Each row is shifted at random along 3 fixed directions that mean nothing.
Known rows, with every step that occurs
getap/doma/zuno/modo/geku/tavalo/novet: [ -9.9   2.7  11.3   7.3  -4.6   4.1   6.5   0.6  20.6  -5.3 -11.4   7.2
  -0.3  -8.2   5.3  11.4  11.0 -16.0  -9.4   7.0 -32.2   9.4  -1.4  36.2
   3.1   8.5  -9.4  -2.8  13.0   1.6 -14.4   4.4 -26.2 -14.9 -17.3  -0.3
   1.1  -9.6  -6.8  -2.0   7.3   2.1]
getap/tavalo/zuno/modo/geku: [-26.2  10.1  -3.0 -10.2 -12.4   7.0 -20.8 -24.0  21.0  -9.0   5.3  12.6
 -11.3   6.7  -1.8  15.5  17.2 -13.0 -18.7  -2.8 -32.2   2.3   4.8  18.0
   8.6  20.4  -7.4   2.4  11.6  20.4  25.9 -21.8   7.1   5.2  -5.5  16.2
   8.6  -5.0 -29.0   9.4   6.9 -11.3]
novet/zuno/modo/tavalo: [-21.7  11.3   7.4   2.0 -12.1   1.0  -0.5 -10.4  15.7  -4.0   0.5  13.0
  -8.1   6.3  -3.1   7.1  14.6 -13.2 -15.0 -11.0 -18.1  11.9   3.6  15.6
   7.7  11.3 -10.9 -10.1  13.3   5.2  11.8  -9.5  -2.9  -0.5  -3.6  30.7
   6.6   2.2 -21.0   7.5   4.7   6.0]
tavalo/zuno/getap/doma/geku: [-14.8   7.1  -6.4  -6.7   6.0   5.8  -3.5  -2.5  -5.0  -0.8  -5.7   7.8
  -8.3  -6.0  -4.1   3.9   8.6  -1.2  -3.1   6.0 -12.8  -2.6  -2.6   9.9
   5.9   9.1  -9.6   5.5   3.4   8.4  -4.7  -2.6  14.3  -7.5  -6.0   1.2
   5.6  -3.3   2.6   0.4  14.7 -14.2]
geku/tavalo/zuno/getap: [  3.4   6.9  11.1   7.5   4.8  -2.5  -1.9  -7.3  -6.9   3.1  -2.4 -10.6
  -3.3 -22.5 -10.8  -0.9  -2.2  -0.7 -12.6   4.0 -19.9  -4.7  -3.4   1.1
 -14.6  -0.4   3.1  -9.7   4.7  -5.8   9.3   5.5  -7.8  -2.5   9.2   0.5
   1.9  16.5  -4.8   0.5   4.4  -0.3]
geku/doma/zuno/getap: [-22.8   1.7 -32.7 -26.9   2.4 -12.2   0.3 -19.2   4.2   1.0  11.0   7.8
   9.3   5.6  -6.4  18.1  13.7   7.5  -9.3 -18.3   9.7   1.7  -2.9  27.9
   5.8  12.1 -18.8  43.3   1.5  33.4 -12.8 -33.5  31.1  38.2 -10.3   9.5
  16.8 -10.7 -14.0   6.3  15.0  -9.3]
getap/tavalo/novet/modo/geku/zuno: [ 16.2  10.1  22.5  19.6 -10.9   1.2  -2.8  15.7   0.4  -8.6  -5.9  -3.6
 -13.6 -18.2   0.8 -10.0  -4.7  -2.3  -2.1  -4.1 -18.6  -4.1   4.8   9.2
  -8.1   1.0   1.9 -21.7  10.8 -14.8   0.6  19.8 -25.0 -12.5  -1.1  -4.4
  11.1   7.0  -1.0   7.9  -1.6  11.5]
modo/geku/doma/zuno/tavalo/novet/getap/kemerib: [ -9.2   4.2  13.6   7.8  -5.7  10.2   3.2  10.4   5.9  -5.8  -5.6   4.7
  -8.3  -4.0   0.9  -1.7   6.6 -10.9  -4.3   2.4 -29.1   7.0  -2.4  13.3
  -1.5  14.4  -5.0 -11.6  16.8  -8.4  -9.3   5.2 -20.6 -13.9 -14.8  10.8
  11.6  -4.8 -17.6   1.9   1.8  -6.0]
getap/zuno/tavalo/novet/modo/geku: [ -3.0   6.2 -12.5   3.5 -12.9  -3.0 -19.7  -9.5  -4.8  -6.2   2.8  -1.4
 -16.6  -7.0   5.6   6.1   4.2   8.9  -4.0  -6.0   0.5  -8.0   7.6  27.2
   7.0   4.4 -12.2  15.2   6.6  17.5  -4.8 -11.0   7.4  35.0   4.2   5.3
  25.7   2.8  -7.0  14.4  16.9   3.0]
zuno/tavalo/novet/modo/geku/kemerib: [ 16.3   0.4  -5.6  12.2 -11.0 -13.9 -21.2   1.1 -16.2  -4.9   7.1  -8.9
 -18.5 -21.2   5.1  -6.2  -7.6  24.2  -2.4 -13.6  15.3 -16.5  10.1  23.2
  -9.3 -10.1  -4.9  17.9   0.9  20.9 -16.9  -3.6  -0.2  49.6   9.4 -10.1
  33.7  10.1  -3.0  17.0  11.8  18.2]
kemerib/zuno/tavalo/novet/getap/modo/geku/doma: [ -1.1   7.6   3.7  11.1  -4.6   1.8  -7.8   7.5 -10.6   4.9   6.5  -3.9
 -11.9  -6.1   4.2  -3.5  -9.8   5.3 -10.2   0.3 -18.1   4.8  -0.9   4.4
   7.7  14.7  -4.9  -5.9   1.2  -7.0   0.3  12.6   2.2   8.3   6.3  11.7
  22.7   4.6 -13.8  13.7   9.2 -15.1]
kemerib/geku/modo/tavalo/zuno/getap: [-22.2   9.0  14.9  -3.8  -6.5  -0.8  -1.2   0.3  17.6  -1.2   4.7   0.3
  -6.5   0.0  -7.3  14.5   1.5  -7.0 -22.0  -0.3 -31.7   2.7  -3.1  23.4
   4.5   0.8   8.8  -7.4   8.1   7.2  10.6   6.6  -6.5  -3.8   6.6  13.8
  -0.9   0.5  -9.3   3.2  -3.2   4.8]
geku/kemerib/tavalo/zuno/modo: [-16.4  -9.3  29.5  -5.6   1.0   7.6   7.8   8.7  11.6  -7.1 -20.9  10.7
  -2.8  -3.6 -19.8   5.3   9.6  -4.9 -16.6   6.4 -30.2   5.2   0.8  14.5
  -2.2  -2.8  10.7 -32.5  13.8  -7.3   1.0  15.2 -27.3 -31.1   4.8   3.7
 -19.3   0.7  -0.7  -2.5  -3.7  10.0]
kemerib/geku/modo/tavalo: [-11.7  -3.3  17.0  -3.9  -5.1 -10.9  10.1  17.3  12.6  -7.4  -6.1   1.8
  -4.6   2.5  -5.5  15.0  -3.1   6.7  -2.9   0.2  -2.3  -2.6   1.1  35.0
   3.4 -17.7   8.4 -10.4   0.4   2.3 -13.5  20.2  -1.3   0.4   2.2  -1.4
  -8.3  -9.1   9.2   0.5  -0.5  23.8]
geku/kemerib/zuno/tavalo/novet/modo: [  1.2  17.3   3.2   9.0  -9.4   1.9 -14.1 -22.6  -3.5   3.2   9.7  -6.5
  -7.8 -16.2   3.8  -9.9  -2.0  -6.8 -18.5  -9.5 -22.6   1.5  -2.2   1.1
  -5.0  20.1   3.6   6.1   9.9   6.7  23.7  -8.7 -12.7  23.6   2.5  20.6
  17.0  11.0 -27.0  10.3   0.0  -3.6]
tavalo/zuno/modo/geku/novet/getap/kemerib: [-13.9 -13.9  -7.0 -10.4  -9.0  -6.3  -6.1   7.4   0.0 -11.5  -9.8   3.2
 -11.1   1.0 -13.8  12.5  -5.4  22.4  -1.2  -7.0  10.4  -8.7   6.9  30.3
  -0.7  -8.5 -12.1   7.3  11.5  17.1 -30.3  -9.1   7.5  21.4   6.7 -12.2
  23.8  -4.4  -2.6  10.8   9.4   3.8]
modo/tavalo/novet/zuno/getap/doma: [-25.8  23.0 -14.0   7.2 -15.0   7.3  -8.9 -22.8   3.1  -0.2  16.9   8.3
  -7.9  -6.5  11.3  -0.4   6.6 -12.5 -15.8 -11.4 -27.4  11.3  -0.4   8.1
   7.9  25.1 -13.3   6.6  15.1   9.1  13.8 -17.4  10.4   5.1  -1.5  31.2
  27.9   8.3 -21.7   7.7   4.4  -5.9]
kemerib/tavalo/novet/zuno/modo/geku: [-15.6   4.4   7.9  10.1 -11.4  -0.4  -4.3   1.8   4.0   0.8  -1.6   4.0
  -9.5   2.5  -2.1   3.2   6.6  -4.6 -13.1  -3.4 -18.7   1.9   1.8  20.2
  12.2  -0.9  -3.5 -12.3   8.1   3.0   1.2   5.5  -9.9   1.5  11.5  20.8
   6.5  -0.2   1.5   8.6  11.3  11.0]
novet/zuno/getap/modo/geku/tavalo: [-10.5 -11.0  -3.0  -9.4  -7.0 -13.7  -0.8  19.0  -0.5  -7.4 -10.4   8.0
 -11.6   2.8  -7.1  17.3   0.5  22.0   2.4  -6.4  17.4  -2.3   5.9  41.1
   0.3 -14.1 -16.4   2.9   8.5  10.6 -35.4   4.9  11.1  18.9   2.1  -4.5
  16.8   5.6   8.8   8.3  13.9  18.0]
doma/modo/tavalo/novet/getap/kemerib/geku/zuno: [-19.9   4.6   0.1  -3.6 -19.1  -5.3   1.5  -4.2  20.2  -7.5  10.2   7.8
 -14.1   4.4   2.1   4.0  -1.2  -1.8   0.8 -17.9  -4.1  -4.6  -1.7  30.5
  -3.2   5.4  -3.2   7.8  22.5  10.7  -2.6 -15.9  11.3  20.4 -12.7  13.8
  21.9  -6.1 -19.8   6.4   0.8   3.9]
doma/geku/kemerib/tavalo/zuno/getap/novet/modo: [ 19.0  10.3  -2.9  13.8  -4.8 -11.7 -22.3   6.9 -25.8  13.6  15.5  -4.0
 -32.7 -20.4   9.9 -11.1  -4.2  16.5  -5.7 -18.2   1.7 -12.9   0.6   1.6
 -10.3   3.5  -4.8  18.3   7.9   4.8  -1.7  -1.4  10.1  35.4   2.1  -2.4
  30.4  20.3  -8.1  17.0  13.2  -4.3]
modo/geku/zuno/tavalo: [-18.2   4.4   7.6  -9.6  -5.3  -2.5  -6.8 -12.9  21.9  -5.7  -4.8   1.2
   5.6   9.6  -6.3  14.2  11.6 -17.3 -12.4   2.7 -26.7   9.0  -2.4  26.6
   3.1   5.9  -3.7   5.6  10.7  17.0   5.5  -9.6 -11.2   1.9 -12.7  20.6
   2.8 -12.7 -19.8   5.1   3.3   3.2]
modo/geku/tavalo/zuno/getap/kemerib: [-31.0  -6.9 -26.4 -30.9 -12.7 -11.3 -20.3 -25.1   8.5 -13.3   7.8   2.9
  -4.5   1.2 -10.5  26.1   2.0  16.9  -9.0 -11.6   4.4 -17.0   2.3  43.1
  -7.0  -1.6  -7.4  35.7  12.1  43.6  -8.9 -36.1  32.3  50.0   3.6  -3.3
  26.7  -3.1 -17.7   7.3  11.2   0.8]
kemerib/zuno/modo/tavalo/novet: [ -0.2  13.6 -17.0  16.1 -11.2 -13.2 -15.5 -28.3 -13.3   6.8  22.7  -9.9
 -18.3 -18.2   6.6   2.4  -5.6  10.1 -14.2 -17.1  -1.3 -15.0  -0.9  15.6
   2.5   4.0  -4.0  22.9  -1.6  18.1  12.8 -14.6  26.5  52.2  14.8   6.3
  27.0  10.6 -10.6  14.2  25.4  -7.2]
getap/zuno/modo/geku/kemerib/tavalo: [ -9.1   9.7  25.4  11.5  -7.8   7.4  -3.5   4.4   5.5  -0.1  -8.0   8.6
 -18.0   4.1   7.3   4.5   6.3 -16.5 -16.2  -0.5 -43.3   9.5  -0.7   7.9
   3.8  17.1   6.5 -18.1  16.0  -9.7  11.6  13.1 -19.3 -13.5 -15.5  16.1
   0.4   3.1 -27.2   1.9   2.0  -6.7]
kemerib/zuno/getap/doma/modo/geku/tavalo: [-30.4  -3.1   1.8 -11.8  -3.9  -4.0   9.9   6.9  17.3   4.2  -7.9  14.4
  -4.4  12.3   1.8  22.8   6.1  -3.3  -2.5   7.7 -13.8   8.4  -5.8  42.1
  11.3   3.9  -8.6   4.6  10.7   7.1 -20.7   5.1  10.2  -2.8 -14.1  10.1
   2.6  -8.6  -1.7  -4.1   8.4   2.8]
geku/modo/tavalo/zuno/getap: [-21.4  -0.8   9.2 -10.8  -7.0  -3.7   1.4  -0.4  20.9  -5.4  -4.2   3.4
  -2.3  -5.8 -16.3  16.9   5.7   0.4 -17.4  -2.8 -16.9   1.9   3.3  30.0
  -2.2  -4.4  -0.3  -5.7  11.5  12.0  -7.3  -3.0  -8.2  -2.8   5.6   2.4
   2.6   2.2  -5.4   1.9  -3.7  11.4]
kemerib/modo/tavalo/zuno: [-28.7   1.3  21.1 -11.9 -11.6   3.8  10.4   2.1  20.4  -9.4 -12.6   8.0
  -3.6  -0.7 -18.7  15.8   3.9  -3.3 -11.6   3.2 -26.2   2.2   1.3  20.4
   5.3  -2.8   9.7 -29.2  12.5  -2.6  12.0  10.3  -6.7 -25.8  10.1   6.6
 -19.2  -8.4  -1.1  -3.2  -8.1  13.2]
getap/kemerib/tavalo/novet/zuno: [-28.0   4.8 -33.2 -18.5 -18.9  -5.1 -16.9 -35.7  -1.2  -8.4  16.1   7.6
  -5.3   0.4  -1.3   5.2   3.1   8.7  -5.8 -22.8   9.3 -12.2   0.9  18.8
   0.6   9.8  -6.5  27.6  13.7  27.9  14.2 -37.9  37.9  47.8   8.3  21.0
  25.6  -1.8 -15.2   9.8  12.3  -1.6]
doma/zuno/tavalo/novet/getap: [ 18.1  -8.8 -13.7  16.6   1.5 -15.0  -0.5   7.1 -26.2   2.2   0.1  -6.7
 -18.9 -24.0  -5.8  -5.7   0.9  28.0  13.5  -5.1  33.7 -19.3   0.7  20.5
  -6.8 -21.5 -17.8  10.6  -1.8   0.8 -27.1   4.2  18.3  36.8  11.3 -10.3
  22.1  12.4  28.4   8.8  31.6  11.4]
tavalo/novet/modo/geku/kemerib/zuno: [-13.9  14.0  20.9  -1.0 -17.1   5.0   5.0   5.2   8.0  -7.1  -8.8  -1.9
  -2.9  -4.9  -7.2  -2.2  -5.7  -8.0 -12.5  -8.8 -29.7   1.7   0.7  15.7
   2.4  11.3  10.1 -13.8  12.9   2.2   0.6   8.8 -29.7  -8.2  -1.5  10.3
   3.6  -7.4 -15.4   1.6 -15.5  13.2]
zuno/modo/geku/tavalo/novet/getap: [ -4.8  -1.2  -9.2   4.1  -8.8 -14.1 -11.9  -9.1   5.2   0.4   9.2  -7.3
  -3.1  -5.6   0.9   6.5  -3.0   9.7  -6.8  -7.6   3.9  -4.5   5.8  28.1
  -3.3  -2.0 -14.5  14.9   1.3  21.0 -12.3 -14.7   2.6  38.4   5.9   4.6
  29.4   3.7 -13.6  13.5   7.9  10.3]
doma/geku/zuno/getap/kemerib: [ -1.5  -5.5  -6.4  -8.1   5.5  -9.6  -0.9   5.5  -7.3  -5.1  -8.8   1.9
 -11.2  -2.8  -5.7   6.5   2.8  11.3   7.2  -6.1  13.3 -12.6  -3.4  24.8
  -9.5  -6.1  -8.3  20.0  10.2  14.8 -28.2  -7.4  14.7  20.7 -16.1 -13.1
  12.9  -1.6   1.8   2.3  19.1  -3.6]
tavalo/zuno/modo/geku/getap: [-33.1  -6.6  -2.1 -27.9  -5.7  -3.6  -2.8  -5.3  26.0  -6.7  -7.4   7.4
   7.3  15.0 -21.9  23.3  10.7  -1.6 -16.5  -2.2 -12.9   4.6   4.2  35.2
   7.6   1.0 -11.8   8.9   9.0  27.4 -13.7 -17.4  -1.9   5.5  -0.8   5.9
   5.8 -14.3 -13.0   4.8  -1.4   5.2]
doma/zuno/modo/tavalo/novet/getap: [  8.8  10.5   5.7  29.8  -9.3  -5.9   3.5   2.6  -6.0   6.0   7.1  -2.2
 -23.9 -19.5   4.0  -7.0   4.0   1.7  -3.5 -12.7  -4.8  -4.3   1.4  11.5
  -3.1   1.0 -13.6  -5.7   7.7  -8.8  -4.5   3.5  -2.8  13.8  -0.5   6.9
  21.2  13.8  -2.9   8.3  16.2   3.0]
novet/getap/zuno/modo/geku/doma: [ -9.1 -10.9  -2.2  -8.1   1.6  -2.9   5.6  24.4  -7.4  -8.1 -10.9  12.1
  -5.8   9.0  -9.1  10.3   0.1  18.8  -0.4  -5.2  10.2   2.6   7.5  21.4
  11.6   0.2 -17.3  -2.5   0.8   2.6 -31.8   7.7  11.9   7.7   0.2  -1.3
  18.4  -3.6  -2.1  10.3  12.7  -2.8]
kemerib/tavalo/zuno/modo/geku: [-23.5   7.6  10.0  -1.5  -8.4   3.4  -9.6 -10.8  11.1   1.7   0.6   4.8
  -9.2   5.1  -6.5  10.7   8.9 -11.2 -21.9   1.2 -35.1   0.6   0.2  13.3
  11.0   7.6   3.7 -10.1   5.5   7.0  23.4  -0.9  -0.4  -2.6   8.4  21.2
  -1.1  -4.2 -13.3   6.2   6.7  -4.8]
getap/zuno/tavalo/novet/modo: [ -0.6  -5.4  24.0  10.3   1.8  12.4  10.0  20.8  -1.4 -10.0 -29.8   3.9
  -9.3 -11.8  -8.4  -0.1  10.0  -0.2   1.6  16.6 -14.1   5.7   5.2  19.4
   3.8  -4.8  -2.8 -36.3  13.3 -20.8 -19.8  26.1 -33.5 -33.7   2.5  -3.4
 -13.1   5.4  17.6  -1.0   3.9  16.6]

Rows
[-30.7   2.4  -2.4 -11.3  -6.1  -1.2  -1.7  -3.2  34.7  -3.4  -1.2   9.6
   1.9   4.2   6.4  20.3  14.1 -12.5  -8.7   4.4 -22.1  12.7   1.2  46.5
   7.9   9.2 -10.7  13.0  12.9  24.6 -24.6 -12.5 -10.8  -4.5 -19.9   3.7
   7.7 -14.0 -10.7   0.3  -0.8   7.0]
zuno/getap/doma/geku/modo/tavalo/novet
[  2.2  13.1  -1.9  11.4 -14.7 -11.0  -7.3   3.6  -6.3   1.0  16.7  -4.1
 -19.0  -8.8   5.6  -3.0 -11.5   9.8  -4.8 -18.1   0.6  -4.7   0.4  13.3
  -1.9   0.5  -5.9   4.5   7.5  -1.3  -0.1   4.5  14.3  25.8   6.0   7.5
  26.7  10.8  -6.8  13.1   8.9   3.9]
kemerib/geku/getap/modo/tavalo/novet/zuno
[-21.9  -1.5   8.1   5.1 -14.0   6.2  -3.6   5.5   2.8  -7.9  -7.9  11.1
 -16.2   4.3  -0.9   4.8   5.5  -0.8  -8.8  -3.1 -17.5  -1.6   2.8  23.7
   8.1   0.7  -0.8 -15.3  17.4   0.9  -5.6   4.4  -6.7  -1.8   5.6  13.1
   7.5  -0.7  -1.5   5.3   9.4   8.0]
getap/kemerib/tavalo/novet/zuno/modo/geku
[-38.1   5.0   3.3  -9.8  -8.9   3.5  -1.5  -5.0  30.2   8.6  -2.1  12.0
  -2.4  13.7   3.6  19.9  11.9 -18.6 -15.0   7.9 -41.6  17.9  -4.7  30.2
  14.7  15.5  -4.6   1.6  18.3   9.0  -2.4  -6.4  -5.7 -19.6 -12.0  19.7
   1.4 -13.5 -14.0   0.1  -0.2  -5.5]
kemerib/tavalo/zuno/getap/doma/modo/geku/novet
[-41.8   0.4  15.4 -15.5  -9.9   6.3  17.0  10.7  33.7  -2.2 -21.4  11.3
  -1.4  22.2  -1.0  30.2  12.5 -18.1  -8.7   7.3 -40.4  21.0  -7.7  41.0
  11.5  13.2  -0.8  -5.2  28.9   4.7 -20.8   1.9 -27.0 -29.7 -28.0   6.7
 -16.2 -23.5 -15.6  -9.1 -10.5   5.1]
doma/zuno/getap/kemerib/modo/geku/novet
[-30.5  -4.6   0.1 -22.5  -7.0   2.7   0.6  -0.5  22.3  -8.6  -5.9  18.2
  -2.5  17.0  -0.4  24.9  12.5  -4.6 -10.1   0.0 -20.0   9.1  -3.0  35.3
  10.0  13.6  -3.2  10.0  15.9  15.4  -3.2  -8.2   5.0   5.5 -17.6  10.4
  -2.3 -21.1 -22.4   1.4   5.2  -7.6]
getap/kemerib/modo/geku/doma/zuno/tavalo
[ -6.6  -3.7   2.2  -3.8 -12.2  -3.8   4.7  18.1  -2.2  -8.1  -3.0   7.4
 -10.6  -6.4  -1.9   3.8  -1.6  13.3  -1.1 -12.8  -0.6 -10.8   2.3  29.8
   0.8  -2.7   1.7   0.8   9.1   0.1 -18.6   8.4   1.8  12.0   1.9  -5.1
  11.7  -8.3   4.4   4.9   6.7   7.8]
getap/kemerib/tavalo/novet/modo/geku/doma/zuno
[ -6.9  14.3  26.7  25.4  -4.8   9.3  17.2  11.7  17.6   7.1  -8.3  10.4
 -10.4  -2.1  11.3   0.0   9.5 -27.3  -9.1   4.9 -44.2  29.4  -4.7   6.6
   4.7  21.8 -12.5 -26.7  18.4 -29.4  -1.4  18.4 -31.0 -42.4 -25.1  22.4
   3.0   1.4 -19.8  -0.7  -2.7  -6.2]
geku/novet/getap/doma/zuno/modo/tavalo
[ -5.2  14.1   6.1   2.7 -10.1   1.6 -12.3   2.4   2.0  -3.2   6.5  10.9
 -22.0 -12.9   4.7  -2.8   3.4   0.0 -10.5 -11.8 -18.1  -1.2   3.3  12.4
  -4.9  14.9  -6.0   3.6  12.6   8.6   2.3  -3.1   1.8   7.3  -9.0   7.1
  25.4  10.0 -20.5   8.9   3.1  -4.8]
novet/modo/tavalo/zuno/getap/doma/geku/kemerib
[-10.6  27.7  20.1  30.7 -12.5  13.6  -2.3   1.1 -10.9   0.7   9.5  -2.1
 -26.5 -10.3  13.9 -11.6  -3.4 -16.6 -13.3  -4.0 -44.5   2.5  -7.0  -6.3
   0.3  16.6  10.0 -24.4  19.5 -19.5  22.1  15.8 -12.0 -15.4   0.1  25.7
  10.6  16.2 -16.8   2.3   1.4  -3.1]
modo/tavalo/novet/zuno/getap/kemerib/geku
[-30.7  -8.7   5.2 -11.0  -9.0  -3.6   1.3   7.2  22.3  -2.2  -8.8  10.5
  -4.0  23.8  -5.3  24.9   9.1  -2.5  -3.3   6.6 -16.2  14.8  -2.0  37.9
  15.9   4.4 -11.8  -7.6  11.9   6.5 -16.5   3.2  -3.6  -5.9  -7.0  14.8
   2.8 -11.1  -6.6   6.2   5.1   7.9]
kemerib/zuno/modo/geku/novet/getap/tavalo
[ -0.1  -2.0 -14.6  -0.7  -7.5 -14.6 -16.3   2.2  -9.4   2.3   7.1   4.4
 -22.2  -7.9   4.0   0.5   2.6  19.5   0.5 -18.5  16.3 -10.4   1.6  26.6
  -4.2  -2.0 -11.9  22.7  11.0  20.3 -21.6 -11.9  16.0  41.4  -2.1  -2.4
  27.2  10.4   0.4  13.5  22.8   3.0]
doma/geku/kemerib/tavalo/novet/zuno/getap/modo
[  2.1  -0.3  11.4   7.4 -12.6  -5.5   2.6  20.0  -0.4 -10.5  -6.3  10.6
 -17.4 -15.3   1.5  -2.7  -6.2  12.6   5.6  -9.3   2.3  -5.7   2.5  24.5
  -3.2  -7.0  -1.7  -8.4  13.3   0.4 -20.4  15.3  -4.2   1.9  -1.8  -9.4
  11.3  -0.2   7.0   4.1   9.1  15.0]
getap/doma/geku/kemerib/modo/tavalo/novet/zuno
[-18.8  -7.8 -11.8  -4.3 -13.8 -16.6  -5.2   8.3   4.0   5.3   1.1   9.6
 -20.6  12.5   4.5  15.9   3.0  14.7   4.1 -12.9  14.3  -3.6  -0.5  39.9
   3.4  -8.7 -12.1  19.5  18.6  15.5 -30.6 -10.1  20.3  32.8  -5.7   6.7
  22.6  -0.6   0.2   7.9  18.9  10.6]
doma/modo/geku/novet/zuno/getap/kemerib/tavalo
[  0.2  -1.3  12.6   4.0  -2.3   5.3  -2.5  17.7  -0.5  -9.6 -12.7   1.5
  -4.0  -7.3  -2.6   3.2   3.0   3.6  -6.4   5.6 -15.8   4.5   6.7  22.4
   6.8   3.3  -4.2 -13.2   6.6  -3.3 -18.8  15.0 -22.6  -8.1   3.1  -1.5
   7.3  -1.6  -1.4   8.7   5.8   5.7]
getap/zuno/tavalo/novet/modo/geku/doma
[-20.2  -9.5   5.8   1.4  -3.5  -5.9  16.9  23.1  13.2  -2.3  -7.8  15.8
  -9.1  12.7   3.0  19.5   7.5   4.1   2.7   3.1  -4.9  13.5  -4.4  44.6
  16.1  -6.6 -15.3  -4.5   9.0  -3.9 -32.1  17.8   2.1  -8.7 -10.3   7.7
   3.7 -11.7  12.5   3.5  14.1  11.1]
kemerib/geku/novet/getap/doma/zuno/modo/tavalo
[-19.6   0.0  -0.6   0.7  -5.2   6.8   2.0  -0.7   1.6  -6.1  -2.5   6.9
 -14.7   3.1   1.3   4.6  10.3  -2.7   2.8   3.7 -10.9  -1.9  -7.0  24.3
   4.7   4.2  -5.2  -1.4  15.6   0.2  -3.4  -0.5   3.6   4.8  -8.3  15.1
   4.5  -5.0   0.3   0.8  12.0   0.6]
doma/zuno/tavalo/novet/getap/kemerib/geku
[-14.4   8.0  -2.0  12.3  -8.8   6.2  -5.7   0.5   9.0   4.6   2.6  10.2
 -15.2   0.9  14.6  -2.4   7.4  -7.8   0.9   5.6 -14.1   9.8   3.8  16.0
  10.1  14.4 -17.5  -1.6  10.4   1.4  -6.4  -3.6   2.4  -1.0 -12.9  18.9
  22.7  -2.4 -12.1   6.5   6.1  -2.5]
zuno/tavalo/novet/getap/doma/modo/geku
[-41.7 -16.2 -17.7 -31.8 -10.3  -9.7   8.9  -5.5  36.1 -12.3   0.6  18.7
  12.7  15.1 -16.8  28.5  22.2   6.1  -7.9 -14.8   6.7   9.9   5.1  60.1
  12.5   1.4 -24.3  19.3  12.3  35.4 -34.6 -31.3   5.6  19.4  -5.7  10.6
  12.6 -20.3  -8.1   8.2   6.5  14.6]
geku/doma/zuno/modo/tavalo/novet/getap
[-17.3 -12.8   9.0  -6.2 -11.4  -5.3  11.4  19.6   2.8 -19.1  -7.5   3.4
  -8.5  -0.5 -13.0   7.5  -8.2  16.8   8.0  -5.8   5.6 -11.5  -1.0  37.9
  -3.7 -19.3   3.6 -12.4  14.9   1.0 -27.4  12.6   4.4   2.5   5.9  -5.5
   9.4  -5.6  14.4   2.5   2.7  22.4]
modo/tavalo/novet/getap/kemerib/geku/zuno
[  2.8  11.6 -10.5   8.6 -11.9 -18.6 -15.6  -8.0   7.9   4.3  16.5  -5.8
 -13.8 -12.7   3.8   2.9   2.4   3.9  -7.4 -19.6   7.0  -7.9   2.0  28.8
  -5.2  -1.8 -13.7  27.2   7.6  25.7 -12.4 -19.0   3.7  44.6  -1.2   6.6
  32.1   8.5 -10.2  13.8  17.1   7.0]
doma/geku/modo/tavalo/novet/zuno/getap
[-32.4  -0.1  -1.4 -16.1  -7.1   7.2   4.0   2.9  14.8 -11.8  -6.6  10.1
   1.3   9.2  -6.1  10.9   3.0  -1.6 -12.1  -4.5 -12.5   6.1  -1.6  30.6
   6.8   6.1  -1.0   1.9  20.0  13.9 -14.3  -6.5  -9.5   0.0  -1.7  12.0
   4.9  -6.4  -5.4   1.4  -5.3   8.1]
tavalo/novet/zuno/getap/kemerib/geku/modo
[-22.0  16.2 -10.4   1.8 -16.5   2.9 -18.1 -20.1   4.6   5.3  13.6  -0.7
 -15.3   5.5   8.8   5.5   0.5  -6.6 -12.8  -4.0 -23.1   5.7  -1.4  13.2
  13.2  24.5 -10.5   9.5   8.8  11.8  18.2 -13.8  13.6  24.2  -1.5  29.3
  26.7  -0.1 -27.6  13.7   7.8 -15.6]
kemerib/zuno/tavalo/novet/getap/modo/geku
[  4.0  -8.4  -1.6   3.1  -4.5  -4.2  -7.1  16.4 -22.4  -8.0  -2.5  -2.1
 -14.4 -13.3  -3.0   0.5 -12.9  27.8  -1.7  -2.8   9.8 -16.0   3.0  24.4
   1.3  -8.9   2.0   2.8   0.6   3.7 -22.8  15.4   8.9  27.9  18.0 -12.1
  20.9   3.1   9.7  11.8  17.3   3.7]
getap/kemerib/zuno/tavalo/novet/modo/geku/doma
[ 32.3   7.5  29.7  26.8  -3.9 -10.6   0.7  39.0 -16.4   7.6  -4.6  -9.2
 -31.0 -26.6  -2.1 -13.1  -9.1  10.8   7.0  -5.1  -0.6  -9.6   3.7   3.5
 -15.1 -14.4  -4.6 -20.0   7.6 -26.6 -22.3  32.2 -17.6 -10.0  -0.1 -18.6
  13.2  16.5  10.3   8.1   3.6  13.1]
doma/geku/getap/novet/modo/tavalo/zuno
